Below is a small trained network, with its code and all its weights. Each question gives an input and a target symbol and asks what happens when units are switched off, that is, made to give their printed mean instead of their output.

import numpy as np


def w(rows, s, z=0):
    codes = np.array(rows[::2]) - 128.0
    scale = np.full(codes.shape[1], s)
    scale[-1] = z or s
    return codes * scale


def f(y):
    return y / 2 * (1 + np.tanh(0.7978845608 * (y + 0.044715 * y**3)))


def softmax(a):
    e = np.exp(a - a.max(-1, keepdims=True))
    return e / e.sum(-1, keepdims=True)


def log_softmax(a):
    a = a - a.max(-1, keepdims=True)
    return a - np.log(np.exp(a).sum(-1, keepdims=True))


def net(x, mask):
    ids = ['ΘΦαεζλμξπτω'.index(c) for c in x.split()]
    T = len(ids)
    res = E[ids] + P[:T]
    u = 0
    for l in range(3):
        r = res
        for j in range(2):
            rows = slice(4 * j, 4 * j + 4)
            q, k, v = (r @ M[l][rows].T for M in (Q, K, V))
            z = softmax(np.where(np.tri(T) > 0, q @ k.T / 4**0.5, -1e9)) @ v
            o = O[l][rows]
            res = res + np.where(mask[u + j], z, o[:, -1]) @ o[:, :-1]
        u += 2
        y = f(res @ A[l][:, :-1].T + A[l][:, -1])
        res = res + np.where(mask[u : u + 4], y, B[l][:, -1]) @ B[l][:, :-1]
        u += 4
    return log_softmax(res[-1] @ U[:, :-1].T + U[:, -1])


Q, K, V, O, A, B = {}, {}, {}, {}, {}, {}
E = w([
[121,92,18],'Θ',
[128,224,239],'Φ',
[58,134,66],'α',
[134,172,70],'ε',
[3,162,135],'ζ',
[173,164,104],'λ',
[164,163,106],'μ',
[27,183,228],'ξ',
[141,78,162],'π',
[230,175,186],'τ',
[163,27,123],'ω',
],0.0055)
P = w([
[163,250,66],'0',
[187,205,87],'1',
[203,171,108],'2',
[217,106,150],'3',
[204,80,169],'4',
[184,59,187],'5',
],0.0022)
Q[0] = w([
[134,148,129],'0.h1',
[242,115,65],'0.h1',
[150,88,90],'0.h1',
[2,40,108],'0.h1',
[102,183,90],'0.h2',
[153,160,104],'0.h2',
[130,109,141],'0.h2',
[130,137,122],'0.h2',
],0.034)
K[0] = w([
[126,131,157],'0.h1',
[214,38,170],'0.h1',
[172,93,109],'0.h1',
[117,193,2],'0.h1',
[59,163,149],'0.h2',
[87,114,156],'0.h2',
[155,118,118],'0.h2',
[119,123,135],'0.h2',
],0.033)
V[0] = w([
[136,62,113],'0.h1',
[182,155,159],'0.h1',
[253,32,174],'0.h1',
[27,212,93],'0.h1',
[122,123,133],'0.h2',
[147,148,107],'0.h2',
[130,123,134],'0.h2',
[173,160,74],'0.h2',
],0.0044)
O[0] = w([
[170,147,46,54],'0.h1',
[117,169,169,254],'0.h1',
[172,253,66,213],'0.h1',
[94,24,183,68],'0.h1',
[132,133,129,113],'0.h2',
[122,118,116,183],'0.h2',
[137,129,133,121],'0.h2',
[90,76,90,237],'0.h2',
],0.0053,0.00089)
A[0] = w([
[111,1,57,5],'0.n1',
[6,144,4,118],'0.n2',
[178,29,89,160],'0.n3',
[128,232,79,12],'0.n4',
],0.013,0.0029)
B[0] = w([
[248,184,140,92],'0.n1',
[179,14,149,254],'0.n2',
[104,193,64,150],'0.n3',
[227,176,103,215],'0.n4',
],0.018,0.00098)
Q[1] = w([
[124,124,109],'1.h1',
[140,127,133],'1.h1',
[146,146,175],'1.h1',
[157,121,130],'1.h1',
[6,154,9],'1.h2',
[191,208,180],'1.h2',
[70,78,67],'1.h2',
[98,126,168],'1.h2',
],0.026)
K[1] = w([
[112,131,123],'1.h1',
[139,127,135],'1.h1',
[154,91,169],'1.h1',
[149,120,148],'1.h1',
[7,130,3],'1.h2',
[207,222,181],'1.h2',
[58,64,62],'1.h2',
[104,131,184],'1.h2',
],0.026)
V[1] = w([
[162,94,129],'1.h1',
[88,140,96],'1.h1',
[118,147,134],'1.h1',
[139,151,167],'1.h1',
[164,128,177],'1.h2',
[188,130,216],'1.h2',
[62,127,27],'1.h2',
[43,126,3],'1.h2',
],0.0064)
O[1] = w([
[82,128,105,173],'1.h1',
[153,92,149,81],'1.h1',
[158,128,145,113],'1.h1',
[148,166,129,135],'1.h1',
[155,129,165,180],'1.h2',
[195,136,228,216],'1.h2',
[46,115,2,31],'1.h2',
[39,122,2,3],'1.h2',
],0.0066,0.0024)
A[1] = w([
[60,79,148,128],'1.n1',
[195,2,166,2],'1.n2',
[4,151,186,103],'1.n3',
[91,16,122,128],'1.n4',
],0.0079,0.004)
B[1] = w([
[46,134,105,167],'1.n1',
[95,229,91,236],'1.n2',
[47,255,243,160],'1.n3',
[33,53,38,254],'1.n4',
],0.008,0.0015)
Q[2] = w([
[99,135,114],'2.h1',
[154,118,110],'2.h1',
[119,253,97],'2.h1',
[144,180,86],'2.h1',
[126,137,136],'2.h2',
[115,131,127],'2.h2',
[127,123,133],'2.h2',
[103,154,115],'2.h2',
],0.023)
K[2] = w([
[74,122,148],'2.h1',
[151,113,91],'2.h1',
[83,252,95],'2.h1',
[114,167,75],'2.h1',
[113,135,144],'2.h2',
[116,125,153],'2.h2',
[125,139,128],'2.h2',
[105,91,188],'2.h2',
],0.019)
V[2] = w([
[180,2,191],'2.h1',
[99,221,100],'2.h1',
[149,79,160],'2.h1',
[114,135,115],'2.h1',
[131,134,138],'2.h2',
[121,155,125],'2.h2',
[143,66,161],'2.h2',
[123,172,102],'2.h2',
],0.0084)
O[2] = w([
[80,253,85,255],'2.h1',
[144,43,159,116],'2.h1',
[104,175,113,199],'2.h1',
[142,113,130,57],'2.h1',
[128,124,135,177],'2.h2',
[129,104,137,119],'2.h2',
[106,221,113,230],'2.h2',
[143,92,132,67],'2.h2',
],0.012,0.00069)
A[2] = w([
[48,154,213,106],'2.n1',
[59,102,130,255],'2.n2',
[153,117,10,180],'2.n3',
[2,116,148,63],'2.n4',
],0.013,0.0058)
B[2] = w([
[178,33,140,215],'2.n1',
[2,118,130,254],'2.n2',
[183,131,59,244],'2.n3',
[176,236,170,227],'2.n4',
],0.025,0.0061)
U = w([
[113,108,111,148],'Θ',
[225,51,147,78],'Φ',
[48,194,51,122],'α',
[224,254,188,245],'ε',
[44,207,181,2],'ζ',
[213,115,58,60],'λ',
[96,90,211,87],'μ',
[120,113,124,51],'ξ',
[9,95,128,124],'π',
[93,101,110,199],'τ',
[95,33,79,105],'ω',
],0.0047,0.0056)

Each question gives the input, a string of symbols that net reads in full, and the target symbol t.
The units are the heads (4 rows each of Q, K, V and O) and the neurons (one row each of A and B). Each row of codes is followed by its name. A weight is (code - 128) times the scale printed after its matrix; where a second scale follows, it is the last column's (O, A, B and U).
mask holds one flag per unit, layer by layer, with each layer's heads first. A switched-off unit (its flag False) gives its mean, the last column of its rows in O or B, instead of its output. The means were averaged over made-up inputs and are rounded, as every weight is.
A unit's drop is (log p(t) with every unit on - log p(t) with that unit switched off) / (log p(t) with every unit on - log p(t) with every unit switched off).
The circuit of an input: a set's keep is (log p(t) with only the set's units on - log p(t) with every unit switched off) / (log p(t) with every unit on - log p(t) with every unit switched off). Starting from the 12 units with the biggest drops (on a tie, the unit counted first), units are removed one at a time, each time the one whose removal leaves the highest keep (on an exact tie, the one counted first), for as long as the keep stays at least 0.8.
units of the circuit, in order: the units of the circuit, biggest drop first
most important unit: the unit with the biggest drop
top k neurons: the k neurons with the biggest drops, biggest first
k most important neurons of layer l: the k neurons of layer l with the biggest drops, biggest first
which heads matter: for each layer, one digit per head in row order, 1 if its drop is at least 0.15 and else 0, layers parted by /
drop of u: that unit's drop, to one decimal
input μ τ τ τ τ ε, target ε: units of the circuit, in order -> [2.n2 1.h2]
input ω ε ω λ μ, target Φ: top neuron -> [0.n4]
input Θ α ξ ξ ζ ε, target π: 3 most important neurons of layer 0 -> [0.n4 0.n2 0.n1]
input ε ω ε τ, target Φ: units of the circuit, in order -> [0.n3 1.h2 2.h1 0.n2]
input ε τ ζ τ ω μ, target Φ: units of the circuit, in order -> [0.n3 0.n2 2.h1 1.h2]
input ξ τ τ ω ε, target Φ: top 2 neurons -> [0.n3 0.n4]
input α ξ ε, target π: top 4 neurons -> [0.n4 1.n3 2.n2 0.n1]
input ξ Θ μ, target π: which heads matter -> 10 / 01 / 10
input ε Θ ω λ, target Φ: units of the circuit, in order -> [0.h1 2.h1 1.h2 0.n3]
input α π ε, target λ: units of the circuit, in order -> [0.n1 1.h2 2.n3]
input Θ α ε, target α: units of the circuit, in order -> [0.h1 0.n2 2.h1]
input Θ ξ π α, target α: units of the circuit, in order -> [2.h1 0.n2]
input ξ τ ε ε ε Θ, target λ: units of the circuit, in order -> [0.n3 2.n3 1.h2]
input τ α ζ ε ξ λ, target π: which heads matter -> 00 / 01 / 10
input τ ω α ε, target Φ: top 3 neurons -> [0.n4 0.n3 0.n2]
input α Θ ξ Θ μ, target π: which heads matter -> 00 / 01 / 10
input ω α μ λ α Φ, target Φ: top 3 neurons -> [2.n1 0.n3 2.n2]
input τ ε ω α, target α: most important unit -> 0.n4
input ε λ α ζ, target ζ: 3 most important neurons of layer 2 -> [2.n2 2.n4 2.n3]
input π ω τ τ, target Φ: top 2 neurons -> [0.n2 0.n3]
input ε ε ε, target α: top 2 neurons -> [0.n2 2.n1]
input ε α π, target π: 2 most important neurons of layer 0 -> [0.n4 0.n2]
input ω α Θ τ ξ, target μ: 2 most important neurons of layer 0 -> [0.n2 0.n4]
input ω τ π, target π: 3 most important neurons of layer 0 -> [0.n2 0.n4 0.n1]
input Φ λ α λ ω, target ω: most important neuron of layer 2 -> [2.n4]
input ξ τ Φ, target Φ: drop of 2.n1 -> 1.0
input α τ ε, target ε: drop of 0.n3 -> 0.2
input ε τ α ξ ω ω, target ω: drop of 2.h1 -> 1.4
input α α τ ε α Θ, target λ: drop of 1.h2 -> 0.2
